Below are the code and all the weights of a small trained network. Each question names an input and a class and asks about switching units off, where a switched-off unit gives its printed mean instead of its output.

import numpy as np


def w(rows, s, z=0):
    codes = np.array(rows[::2]) - 128.0
    scale = np.full(codes.shape[1], s)
    scale[-1] = z or s
    return codes * scale


def norm(h):
    return h / np.sqrt((h * h).mean(-1, keepdims=True) + 1e-5)


def f(y):
    return np.maximum(y, 0)


def log_softmax(a):
    a = a - a.max(-1, keepdims=True)
    return a - np.log(np.exp(a).sum(-1, keepdims=True))


def net(x, mask):
    res = np.array(x, float).reshape(1, 4) / 4 @ E
    u = 0
    for l in range(4):
        y = f(norm(res) @ A[l][:, :-1].T + A[l][:, -1])
        res = res + np.where(mask[u : u + 4], y, B[l][:, -1]) @ B[l][:, :-1]
        u += 4
    return log_softmax(norm(res)[-1] @ U[:, :-1].T + U[:, -1])


A, B = {}, {}
E = w([
[130,125,123],'x0',
[117,1,140],'x1',
[191,121,168],'x2',
[186,105,46],'x3',
],0.0061)
A[0] = w([
[215,117,164,2],'L0N1',
[98,123,69,105],'L0N2',
[181,137,226,118],'L0N3',
[6,131,116,77],'L0N4',
],0.014,0.0048)
B[0] = w([
[153,13,11,173],'L0N1',
[127,104,53,188],'L0N2',
[199,71,1,232],'L0N3',
[165,94,15,254],'L0N4',
],0.01,0.0046)
A[1] = w([
[130,135,190,44],'L1N1',
[196,254,178,51],'L1N2',
[178,175,64,5],'L1N3',
[117,213,179,112],'L1N4',
],0.0077,0.0021)
B[1] = w([
[164,130,129,128],'L1N1',
[165,94,136,168],'L1N2',
[107,125,233,253],'L1N3',
[107,254,227,145],'L1N4',
],0.0057,0.0034)
A[2] = w([
[155,80,83,163],'L2N1',
[179,191,181,1],'L2N2',
[74,170,156,192],'L2N3',
[35,2,179,222],'L2N4',
],0.014,0.0024)
B[2] = w([
[68,108,245,255],'L2N1',
[137,139,142,147],'L2N2',
[170,114,153,140],'L2N3',
[248,243,150,180],'L2N4',
],0.011,0.0098)
A[3] = w([
[203,249,60,200],'L3N1',
[6,85,254,252],'L3N2',
[185,39,81,131],'L3N3',
[161,19,9,79],'L3N4',
],0.0067,0.0026)
B[3] = w([
[151,68,255,219],'L3N1',
[90,49,182,255],'L3N2',
[171,175,84,206],'L3N3',
[82,20,52,203],'L3N4',
],0.007,0.0047)
U = w([
[185,220,196,154],'0',
[97,112,210,4],'1',
[180,154,7,248],'2',
[119,134,173,146],'3',
],0.016,0.0028)

Each question gives the input, the list of numbers given to net, and the class t.
The units are the neurons (one row each of A and B). Each row of codes is followed by its name. A weight is (code - 128) times the scale printed after its matrix; where a second scale follows, it is the last column's (A, B and U).
mask holds one flag per neuron, layer by layer. A switched-off neuron (its flag False) gives its mean, the last column of its row in B, instead of its output. The means were averaged over made-up inputs and are rounded, as every weight is.
A unit's drop is (log p(t) with every unit on - log p(t) with that unit switched off) / (log p(t) with every unit on - log p(t) with every unit switched off).
The circuit of an input: a set's keep is (log p(t) with only the set's units on - log p(t) with every unit switched off) / (log p(t) with every unit on - log p(t) with every unit switched off). Starting from the 12 units with the biggest drops (on a tie, the unit counted first), units are removed one at a time, each time the one whose removal leaves the highest keep (on an exact tie, the one counted first), for as long as the keep stays at least 0.8.
circuit, biggest first: the units of the circuit, biggest drop first
top k neurons: the k neurons with the biggest drops, biggest first
top k neurons in layer l: the k neurons of layer l with the biggest drops, biggest first
input [2,8,-5,-4], class 0: circuit, biggest first => L2N4
input [0,4,2,8], class 1: circuit, biggest first => L2N1, L0N3
input [-7,3,7,-2], class 2: top 2 neurons => L0N3, L0N1
input [-2,7,4,1], class 0: circuit, biggest first => L2N4, L0N4
input [5,-5,-5,6], class 1: top 2 neurons in layer 3 => L3N1, L3N3
input [4,3,-4,0], class 2: top 4 neurons => L0N4, L0N2, L3N1, L3N4
input [-6,-6,-8,8], class 1: circuit, biggest first => L0N4, L2N4
input [6,0,5,6], class 1: circuit, biggest first => L0N3, L2N4
input [5,-5,-4,4], class 0: top 3 neurons => L0N4, L0N3, L0N1
input [-6,0,-8,-7], class 2: top 2 neurons => L0N4, L3N1
input [6,-6,-2,5], class 0: top 2 neurons in layer 3 => L3N2, L3N4
input [-5,-3,-1,5], class 1: top 2 neurons => L2N4, L0N2
input [-1,-3,-5,5], class 1: top 3 neurons => L0N4, L0N3, L2N4
input [-7,4,-1,7], class 1: top 2 neurons => L2N1, L1N3
input [-7,-8,-8,6], class 0: circuit, biggest first => L3N1
input [6,-2,-4,7], class 1: circuit, biggest first => L0N4, L0N3
input [-1,0,3,6], class 1: top 2 neurons in layer 2 => L2N1, L2N4
input [-6,4,-8,-7], class 2: top 3 neurons => L1N3, L0N4, L2N4
input [1,5,-8,-2], class 2: top 2 neurons => L0N4, L2N4
input [-7,3,7,-6], class 2: circuit, biggest first => L0N3
input [0,-6,-8,-2], class 2: top 4 neurons => L0N4, L2N4, L2N1, L3N2
input [-2,-4,-4,8], class 1: top 4 neurons => L0N3, L0N4, L2N4, L1N3
input [5,-2,-6,-4], class 2: top 2 neurons => L0N4, L3N1
